Below are the code and all the weights of a small trained network. Each question names an input and a class and asks about switching units off, where a switched-off unit gives its printed mean instead of its output.

import numpy as np


def w(rows, s, z=0):
    codes = np.array(rows[::2]) - 128.0
    scale = np.full(codes.shape[1], s)
    scale[-1] = z or s
    return codes * scale


def norm(h):
    return h / np.sqrt((h * h).mean(-1, keepdims=True) + 1e-5)


def f(y):
    return y / 2 * (1 + np.tanh(0.7978845608 * (y + 0.044715 * y**3)))


def log_softmax(a):
    a = a - a.max(-1, keepdims=True)
    return a - np.log(np.exp(a).sum(-1, keepdims=True))


def net(x, mask):
    res = np.array(x, float).reshape(1, 7) / 4 @ E
    u = 0
    for l in range(4):
        y = f(norm(res) @ A[l][:, :-1].T + A[l][:, -1])
        res = res + np.where(mask[u : u + 8], y, B[l][:, -1]) @ B[l][:, :-1]
        u += 8
    return log_softmax(norm(res)[-1] @ U[:, :-1].T + U[:, -1])


A, B = {}, {}
E = w([
[210,195,84,140],'x0',
[119,137,124,129],'x1',
[116,140,125,129],'x2',
[130,126,129,128],'x3',
[90,111,149,254],'x4',
[95,94,25,143],'x5',
[122,134,126,129],'x6',
],0.0091)
A[0] = w([
[151,176,183,121,120],'0.n1',
[145,188,214,104,29],'0.n2',
[50,108,172,69,138],'0.n3',
[91,100,137,255,214],'0.n4',
[183,163,122,168,145],'0.n5',
[119,75,10,153,253],'0.n6',
[230,128,63,137,107],'0.n7',
[130,151,100,188,129],'0.n8',
],0.0093,0.004)
B[0] = w([
[234,97,173,179,159],'0.n1',
[196,53,105,11,158],'0.n2',
[97,162,203,73,175],'0.n3',
[79,106,154,238,253],'0.n4',
[136,146,37,221,162],'0.n5',
[99,91,65,113,231],'0.n6',
[101,171,2,147,167],'0.n7',
[242,23,72,236,156],'0.n8',
],0.0048,0.0069)
A[1] = w([
[203,150,238,151,6],'1.n1',
[81,163,66,161,159],'1.n2',
[54,48,113,53,4],'1.n3',
[81,133,79,49,156],'1.n4',
[62,102,127,25,117],'1.n5',
[189,62,84,141,212],'1.n6',
[236,85,93,161,97],'1.n7',
[46,94,2,104,227],'1.n8',
],0.0098,0.0039)
B[1] = w([
[35,136,29,191,167],'1.n1',
[222,100,153,77,179],'1.n2',
[200,4,85,123,160],'1.n3',
[254,106,45,124,181],'1.n4',
[211,49,138,166,187],'1.n5',
[77,230,171,121,188],'1.n6',
[126,151,127,155,166],'1.n7',
[213,112,30,56,254],'1.n8',
],0.008,0.0068)
A[2] = w([
[41,87,105,132,102],'2.n1',
[172,142,160,160,121],'2.n2',
[218,92,58,115,254],'2.n3',
[190,253,100,50,12],'2.n4',
[111,70,186,63,202],'2.n5',
[130,116,172,181,101],'2.n6',
[122,105,167,9,118],'2.n7',
[130,182,84,81,77],'2.n8',
],0.011,0.0034)
B[2] = w([
[87,102,134,107,141],'2.n1',
[92,144,185,129,142],'2.n2',
[61,143,182,176,254],'2.n3',
[51,110,125,63,182],'2.n4',
[133,155,156,190,163],'2.n5',
[138,151,139,59,150],'2.n6',
[250,122,150,164,163],'2.n7',
[103,156,122,92,144],'2.n8',
],0.011,0.0097)
A[3] = w([
[194,75,152,230,84],'3.n1',
[11,202,111,96,100],'3.n2',
[201,154,63,143,4],'3.n3',
[129,213,113,3,57],'3.n4',
[118,65,94,172,98],'3.n5',
[116,133,118,74,223],'3.n6',
[62,127,134,114,225],'3.n7',
[139,170,77,158,23],'3.n8',
],0.011,0.0034)
B[3] = w([
[201,211,70,27,255],'3.n1',
[214,98,156,158,204],'3.n2',
[92,111,81,130,141],'3.n3',
[27,213,113,26,200],'3.n4',
[1,22,125,63,182],'3.n5',
[158,123,202,124,162],'3.n6',
[129,97,232,101,185],'3.n7',
[58,215,71,239,133],'3.n8',
],0.0074,0.0061)
U = w([
[254,140,205,111,170],'0',
[99,204,193,33,108],'1',
[75,101,251,184,179],'2',
[158,227,153,220,77],'3',
[194,21,66,85,203],'4',
[111,179,27,43,142],'5',
[22,9,115,150,4],'6',
[65,141,40,217,190],'7',
],0.02,0.0019)

Each question gives the input, the list of numbers given to net, and the class t.
The units are the neurons (one row each of A and B). Each row of codes is followed by its name. A weight is (code - 128) times the scale printed after its matrix; where a second scale follows, it is the last column's (A, B and U).
mask holds one flag per neuron, layer by layer. A switched-off neuron (its flag False) gives its mean, the last column of its row in B, instead of its output. The means were averaged over made-up inputs and are rounded, as every weight is.
A unit's drop is (log p(t) with every unit on - log p(t) with that unit switched off) / (log p(t) with every unit on - log p(t) with every unit switched off).
The circuit of an input: a set's keep is (log p(t) with only the set's units on - log p(t) with every unit switched off) / (log p(t) with every unit on - log p(t) with every unit switched off). Starting from the 12 units with the biggest drops (on a tie, the unit counted first), units are removed one at a time, each time the one whose removal leaves the highest keep (on an exact tie, the one counted first), for as long as the keep stays at least 0.8.
circuit, biggest first: the units of the circuit, biggest drop first
top k neurons: the k neurons with the biggest drops, biggest first
top k neurons in layer l: the k neurons of layer l with the biggest drops, biggest first
drop when u is switched off: that unit's drop, to one decimal
input [1,-8,-7,-5,4,-6,-5], class 3: top 4 neurons -> 2.n4; 2.n3; 1.n1; 0.n1
input [8,6,-8,-1,-2,0,2], class 1: circuit, biggest first -> 2.n4; 2.n3
input [0,-3,3,3,-4,0,-3], class 0: top 3 neurons -> 1.n5; 1.n1; 0.n6
input [0,-5,4,-7,-4,3,-4], class 4: top 2 neurons -> 1.n5; 1.n3
input [8,-7,-2,2,1,2,8], class 7: circuit, biggest first -> 0.n7; 2.n3
input [4,5,-1,-7,3,-7,3], class 3: circuit, biggest first -> 1.n1
input [7,8,1,-5,1,-5,6], class 3: top 3 neurons in layer 3 -> 3.n2; 3.n1; 3.n5
input [2,3,4,6,1,0,8], class 3: top 2 neurons -> 0.n8; 0.n5
input [2,2,-8,4,1,-2,5], class 3: top 3 neurons -> 0.n1; 1.n8; 0.n6
input [8,-7,-5,6,-1,-3,3], class 1: top 3 neurons -> 2.n4; 0.n4; 3.n4
input [3,-1,-4,-5,1,-6,-6], class 3: top 2 neurons -> 1.n1; 1.n8
input [-2,-1,-6,4,1,-5,4], class 2: top 4 neurons -> 1.n1; 3.n1; 1.n4; 1.n8
input [-1,1,-1,3,-6,0,4], class 0: top 2 neurons in layer 1 -> 1.n1; 1.n8
input [2,-1,5,-2,-4,0,-2], class 1: circuit, biggest first -> 2.n3
input [1,-8,-4,-1,-8,-3,-5], class 1: top 2 neurons in layer 3 -> 3.n4; 3.n2
input [1,6,-5,-2,-2,-6,-6], class 1: top 3 neurons -> 1.n1; 3.n4; 2.n3
input [7,7,5,-8,-6,-1,-2], class 1: top 2 neurons -> 2.n4; 2.n3
input [-8,-8,-3,0,-4,0,-7], class 0: drop when 0.n3 is switched off -> 0.3
input [3,2,5,-6,-7,0,3], class 1: drop when 0.n6 is switched off -> 0.2
input [-1,-7,8,-5,6,7,-6], class 6: circuit, biggest first -> 3.n5
input [2,-1,3,-8,-3,-8,-4], class 1: drop when 1.n1 is switched off -> 0.2
input [4,-4,-7,-7,2,2,5], class 7: drop when 0.n7 is switched off -> 0.1
